Each row has a hidden value; after the row comes its band, the name of the range that the value falls in. Each part has its own.
[ -25 -272  131  -96  278   14   74   40   17  232  177  136  371 -107
  -51  -64  -47   53 -198  -38 -208  -99   72  191  119   46  -48 -135
  157  350 -194  298   94  -90  244 -303   83   22  -41  137  137  215
 -193 -167 -151   42 -106]
vugi
[ -50 -170 -187  249  181  -10  299  -76  318 -197 -271  -13  242  102
  -36 -266  107 -109 -369   88  283   34 -239  -98  275  262   77 -148
  386  -59 -302  220  -60  290  172  -96  143 -161 -204  227  517   97
   95  -69  385 -177   57]
res
[  28  -95  163  107  -63 -198  549  -30  -96   53  -38  197  -94   67
  194 -352  291 -250 -425  108   69  230  247  -21  -28   98  204 -127
   65 -115   78   76 -295  231  162 -294  147 -173 -116 -204  167   29
  -18  244  447   -2   78]
lop
[ -42 -218 -419  -19 -190   38  -73 -391  112 -123   19 -284  285  -16
   40  -20  298   76 -150  -12  298  -98 -321 -217  -98   -9   67   96
   -7 -142  133  299 -414  421   67  216 -136   78 -106  309  196  255
   40  238  -63   72   38]
lop
[-175 -214  -95   63  284  101  126  167  150   26  -42  -40 -192  246
 -326 -225  -71   70  -25  262 -404 -161  -38 -432  -40  -71  213   57
   55 -315 -146 -308 -105  274 -233  300   29 -424  -34  110  117  -41
  152 -251  457  -20  -67]
res
[-151   51 -532 -112 -117 -428  164 -218  -73 -142  -76 -355   73    9
 -270 -113  229 -172 -201   96  246  293 -114  121   22  132  100  -67
  263 -230  144  147 -163   55  242 -431   39 -140  -54  197  161   70
   67 -192 -120  210  148]
sazim
[-117 -265  193 -161  228   73   40  228  209  206   12  274  -10  111
 -183   65 -226  203   44  367 -284 -236   -1  -19  -28 -101 -112  124
   27 -288 -333 -103  110 -113  -57  306 -115 -170  141  218  -74  138
   17  -12  107   -5  -70]
kodul
[  34 -175  524  109  372 -170  179  132  212  258  -17  164   33   69
   17   29 -209  171   15  131 -130   16  168  -25  -82   91  162  -50
  122  218 -229  108   46  -80  -17  145   71 -258  -21   34    8 -119
  189 -126  169  -42 -375]
Dived
[  35  121  256  -94  -11 -576  259  -47   36  179 -103 -260 -337  -17
  144  141   85 -145   47  118  294  327  261   34 -263  -27  367  -81
  -33   24  194  138 -146    0 -163 -223   39 -155  134  -45  132 -345
  323  -14   -2  270 -194]
vugi
[ -34 -162  -68  142  199  -61  192  -49  176  -92  -75   67  422   10
 -129 -194   56  -35 -289  -26   54   65 -178  129  245  244  -43 -151
  341  136 -299  218  149  -23  369 -256  195  -18 -154  254  296  359
 -155 -182   46  -89    0]
salep
[ -18 -345 -486 -130  -61  130    2 -162 -115  166  -66  346  287   61
 -145  -22  100  110 -298 -138  146 -218  -72  113   22   -3 -238  382
  369 -202  -91  117 -312   -6  365  150 -122 -143 -107  203 -192  287
  -81   90  -44 -186  343]
salep
[  41 -293 -147 -264  220  211 -156  163  -43  452  -95  273   94  -53
 -128  185 -112   86  -56 -187 -101 -371  163   25   35 -282 -104  232
  109  154 -143   -1   79 -318   69   51  -21 -109  206  115 -130   28
 -232 -147 -205 -144  175]
tugi
[ -77  -75 -133  -91  249  -57  -67  220    2  295  199 -139  244 -117
 -189  -15 -160  143  -73  183 -338   82  -62  -24   29  -72   25  -70
 -123  -98 -156  -11  322 -168   83 -337   16  -89   63  127  177  170
 -196 -341 -147    5 -112]
Dived
[  12 -118 -355 -200 -311  -88 -127 -284 -156   74  273 -225  365 -238
   12   90  348   17  -81  -33   47   12 -130   70 -114 -197  -66  -25
 -330  -63  279  235  -82   -4  259 -226 -106  267   60  190  -56  501
 -416  162 -485  222   51]
lop
[ -12 -140  160  104   50 -107  633  -31  156 -125   62  209    5   98
  182 -343  297 -187 -410  284  107  110   63  -50  202  304   30 -182
   99  -40 -268  128 -201  273   86  -96  165  -52  -93 -106  265  130
   61  385  452 -171   42]
kodul
[ -21  -17  206  -54  -57 -115  256 -127  235  -48    5 -222  185  -93
  346  -92  204 -102 -255  148  305  172 -161  -75    0  133  170 -191
  -90   37  -98  375  -89  235    1 -220   72  282   96  153  536  174
  -14  388   88  103  -67]
vugi
[  64  -83 -186 -161 -247 -568   88 -254 -212  205  253 -164 -353  -17
  -69  261  268   52  217  224  110  112  332   34 -407 -202  133  125
 -277 -215  474   21 -464   96 -120  180 -251 -320  -26 -109 -490 -208
  321   66 -266  268 -195]
lop
[ -76 -204  156  112  376  -46  234   60  297 -118  -45  -46  -50  220
 -168 -255   17   14 -133  231 -132  -57   33 -269   99  225  194 -132
  224  121 -262   11 -123  220 -106  259  176 -278  -95   72  239  -77
  242  -48  324 -119 -195]
salep
[  78   93  195  -26   72 -201   58  154  230  216 -448 -201 -447  128
  199  131  -63  -84   23    9  372  158   97 -344 -302 -172  440  185
  -28 -235   22 -123  -49   55 -374  180   70 -173  234   66  397 -324
  321   55  270   -6    0]
tugi
[  29 -221   19 -119   80   27  188  195  202  213    4  449   63    6
  -41  163  -57  170  -20  413   -5 -203   34   77  159  -39 -325  105
 -101 -274 -414  -71  167 -331   91  292 -119 -119  195   65 -273  180
 -122  274   13 -331   35]
salep
[ -99 -195 -254 -326 -153  -71 -140 -132 -279  303 -224  205   70  110
 -185   52  -49   74 -167 -275  104  -27   51  184 -353 -175   -2  508
  425 -318  205   45 -355 -144  327   15 -125 -144   42  272 -234  200
  -28  -44 -137  201  341]
sazim
[ 197   78  166 -104  -37 -575  199 -115 -106  317   46 -126 -255 -133
  135  324  201  -92  167 -106  275  207  415  117 -214 -103  225  -35
 -171  367  255  119  -92 -275  -62 -156   68 -125  167 -176 -269 -276
  128  -17 -324  104 -222]
vugi
[ 228  111  185  194  136 -224  116  210  245  179 -303  -10 -249   43
   42  211   17    3  187   -7  177  128  125 -291  -64 -120  222   36
 -249   21 -133 -319  344 -377 -162  255  215 -201  233  -56  -40  -49
  -42  -54   63 -321 -162]
kodul
[ 121  -74  -78  -53 -308 -504    0 -166 -154  173   60  -94 -352   28
  -10  183  242   38  138  280  160  180  324  -33 -481 -280  177  127
 -341 -449  526  -50 -384   79  -49  264 -238 -328  -43 -100 -389 -113
  202  171 -154  222 -152]
lop
[ 124   74  353  -79   92 -414  278  105   -1  315 -147  -17 -438   24
  145  161   51 -162   75  -61  161  185  402  -30 -227 -124  336   24
  -55  157   92  -66  -25 -157 -211 -110  148 -188  202 -144   23 -305
  195  -57   54   90 -113]
tugi
[  81  -58  154  106  153 -309  163  114  129  163  176  -90 -244   93
   20   41   -8  111  109  243  -91  179  115 -202 -224    3  206   50
 -219 -174  -69 -152    9  144 -251  203   23 -241  -81  -21  111   -1
  319  -83  114  -52 -291]
res
[-102 -170  209   75  250  -44  133  225   71  131    3  202  -35  216
 -292 -172 -182  182   18  216 -468   22   45 -176 -137   -4  103   86
   51 -262 -181 -306   82  -98   48  243   84 -344  -30   98 -140  225
   -8 -190  276  -56 -175]
sazim
[ -96 -145  129  280  183  -12  506  -39  164 -124 -114   97   90  149
  -73 -390  169  -77 -297  210 -122   27   -7 -281  180  224  198 -229
  163   19 -156    6 -197  215  119   25  181 -328 -101  -75   63  -30
  -27   58  603 -136 -117]
Dived
[  85 -261  302 -443  -46  -73  -27 -179 -308  471  317  228  167 -186
  162  227  145   -6  -38 -451  -94 -183  337  364 -262 -217  -42  186
   17  563  176  333 -185 -212  193 -225    8  302  161   68 -245  297
 -261   93 -550  338   35]
tugi
[  48   -7 -190 -354 -276 -401 -158 -248 -101  162  129 -392  -37 -170
  106  221  284  -12  -51  228  363  154  165   64 -293 -165   99   16
 -272 -142  435  344 -323    5   16  -78 -219   65  170    9  -65 -135
   43  339 -504  286  -19]
Dived
[ -84 -101 -485 -191 -261 -103 -109 -309   45 -139 -203 -308   71   27
  -85   -7  301  -98 -203   55  413  -14 -184  -85 -116  -86   78  125
  117 -341  235  211 -364  229  104   59 -123   24   45  294  184  112
    4  199 -132  202  261]
kodul
[ -65 -274  -51  -23  186  -42    9  109 -192  317  202  115  -66  108
 -263 -129  -81  147  -33   63 -505  -60  203 -124 -245 -176  146  150
    0 -183  110 -183 -164  115    8   62  -47 -397 -149    1 -160   70
   41 -322  121  100 -110]
lop
[  32 -269  272 -445   -6  161  126  -14   56  291  120  342  144 -156
  219  210  148  -30 -104   -9   57 -378  165  193   92 -154 -233   47
  -93  328 -208  281  -26 -262   65   20  -34  337  386   80 -127  220
 -334  472 -288   19  141]
res
[ 124 -190  732   91  319   40   14   77  333  129 -223  158  -58  199
  123   31 -111  144   75 -155  -17 -121  133 -272 -229   24  280  114
  108  372 -198   -1  -23  -69 -133  596  216  -46  100  128   67   68
  112  147  156  -98 -296]
salep
[  -8 -140  -51  121    1  -46  614  -40   34  -68   67  185   38   60
  172 -391  340 -233 -483  160   85  118   44  -81  206  231   48 -143
   85  -93 -185   90 -222  328  125 -253  168  -73 -138 -130  315  166
  -23  284  474 -184  153]
res
[ 152 -206 -123 -228 -261 -217 -328 -283  -71   68  -44  -80  175  -95
   22  158  289   -9 -129  -34  368  -11  163  213 -264 -203  -35   85
  -46  -35  401  365 -245  -82  312   95 -133  118    1  172 -103  234
 -186  283 -588  225   82]
kodul
[ -66  -75  -61  126  231   -6  145  218  260  -17 -273 -169 -306  182
 -189 -178   18  -50  -39  381 -117  -47   63 -524   25 -111  320 -133
 -115 -293  -54 -272  -27  144 -280  259   81 -446   98  -29  193 -286
  103  -70  457 -144 -100]
lop
[  94  -69 -109  -95 -203 -206 -295   -2    0  121 -252  -57 -235  101
 -212  199   95  117  179  205   81   -6  169 -201 -393 -380  117  223
 -280 -491  367 -257  -96 -257   16  528 -146 -276  179   75 -425   45
 -112  143 -217   57  -15]
salep
[  46  -52   34 -130  -16   13  133  315  106  346 -167  412 -106   49
  -17  209 -137  188   81  282  -28  -57   36  -98  -50 -191 -172  284
 -237 -485 -302 -358  252 -515   19  327  -67 -154  353   25 -352  199
 -196  264   86 -374   99]
sazim
[-170  -40 -761  -68  -42 -278  246 -218   71 -243  261 -365  274  -97
 -315  -79  314  -67 -142  335   96  101 -309   64  339  226 -158 -217
   26 -164 -146  162   -3  120  174 -355  -20  -46  -75  207  136  233
  -26 -142 -193   -6   58]
salep
[ 164   52  -10 -134 -278 -331  100 -146  -55  170  -70 -132   24 -181
  322  120  312 -145 -197   35  486  262  155   88 -160 -102  117  -42
 -228  -56  260  279 -125 -100  147 -262  -15  141  154  -57  101   35
 -138  399 -239   60   68]
vugi
[ -31 -289 -145 -197  109  132 -132  167  -52  330  119  108  -60   56
 -104  -13  -68  151  -85  168 -265 -189  109 -171 -185 -256   14  231
 -121 -328   -4 -111 -115   92  -94  198 -141 -187   30   73   16   90
  -12    0   13  -25   66]
tugi
[ -77 -259 -216   63  150  -98   21   11 -148  276  103   97   93  103
 -236 -125 -121  186 -135   38 -267   39   38  -36 -206  -43  101  210
  203 -290   49  -36 -216  185  141   -9 -102 -424 -270  107  -47   70
  163 -357  166   49  -60]
vugi
[ 117  105 -148   70    1 -325  333   81  146  123  173 -157 -131 -156
   18  241  214   -4  227  306   44  111   38 -180  143  -67   20 -201
 -550    3 -135 -186  289 -258 -179  -42   61 -111  232 -131 -172    2
  -93   22  -96 -250 -236]
lop
[  18   77  -81   52 -279 -397  245 -303 -166   50 -102 -229 -139   41
  101  -75  330 -121 -151  -62  282  328   91 -156 -339  -20  359   99
  -19 -201  424   54 -458  203   73  -84    7 -183  -28  -73  -68  -79
  115  148  154  210    9]
Dived
[ -27  161  158    6  -50 -483  391    4   56   92   60 -277 -253  -10
  142  -23  137  -92  -34  341  115  398   95 -133 -174   59  315 -135
 -227 -228   84    2  -87  110 -170 -221   33 -144  103 -105  168 -177
  224  104  199  144 -198]
Dived
[ -71 -215   -9   67  298   -3   61  153  -67  205   85   67 -183  231
 -337 -171  -93  119   23  -15 -514  -74  138 -301 -202  -95  232  198
   91 -123  -28 -361  -95  127 -124  238   94 -440 -119   28  -86   50
  123 -406  270    3 -105]
kodul
[-110 -223   85   84  270   24  198  187  -18  252   24  208  -72  152
 -247 -148 -155  118  -16  103 -477  -88   91 -192  -94  -98  153   87
   77 -174 -125 -259  -25   50  -31   88   34 -423  -61   39 -100   39
   29 -335  380   -6 -125]
lop
[-124 -315   79 -126  159   87   77  206   -3  272  124  294  -26   76
 -227  -58 -130  169  -20  380 -480 -230  137  -67  -74 -208  -57   55
  -98 -333 -103 -151  -37  -30    7  179 -150 -307   55   55 -231   94
  -98  -49  171   42  -76]
lop
[  77 -125   83  -55  -16 -275  366 -116  108  -17  452  -75  252 -220
  244  -59  346  -76 -213  362  103  144   73  173  195  194 -100 -402
 -306  225 -118  422    0  107  128 -340   39  216  -44  -69  210  242
 -102  360 -215  -25 -210]
lop
[-143 -240   31  229  278   60  244  -14   72  139 -135  207  184  170
 -229 -155 -172  145  -73 -157 -263  -95 -159 -138  -24   72  156  142
  407  -13 -228  -75  -99  138  128   74   77 -374 -181  242   -1  134
   95 -436  466  -11 -113]
vugi
[ 136 -280  626   62  228  -38  220 -115  387  -27   20  116  346  -70
  375  -80  142   -5 -273  113  275  -65  101   83  141  259   47 -342
   86  593 -250  628  -96  112  145   70  144  213  -44   73  357   94
   -2  462  -20  -82 -308]
vugi
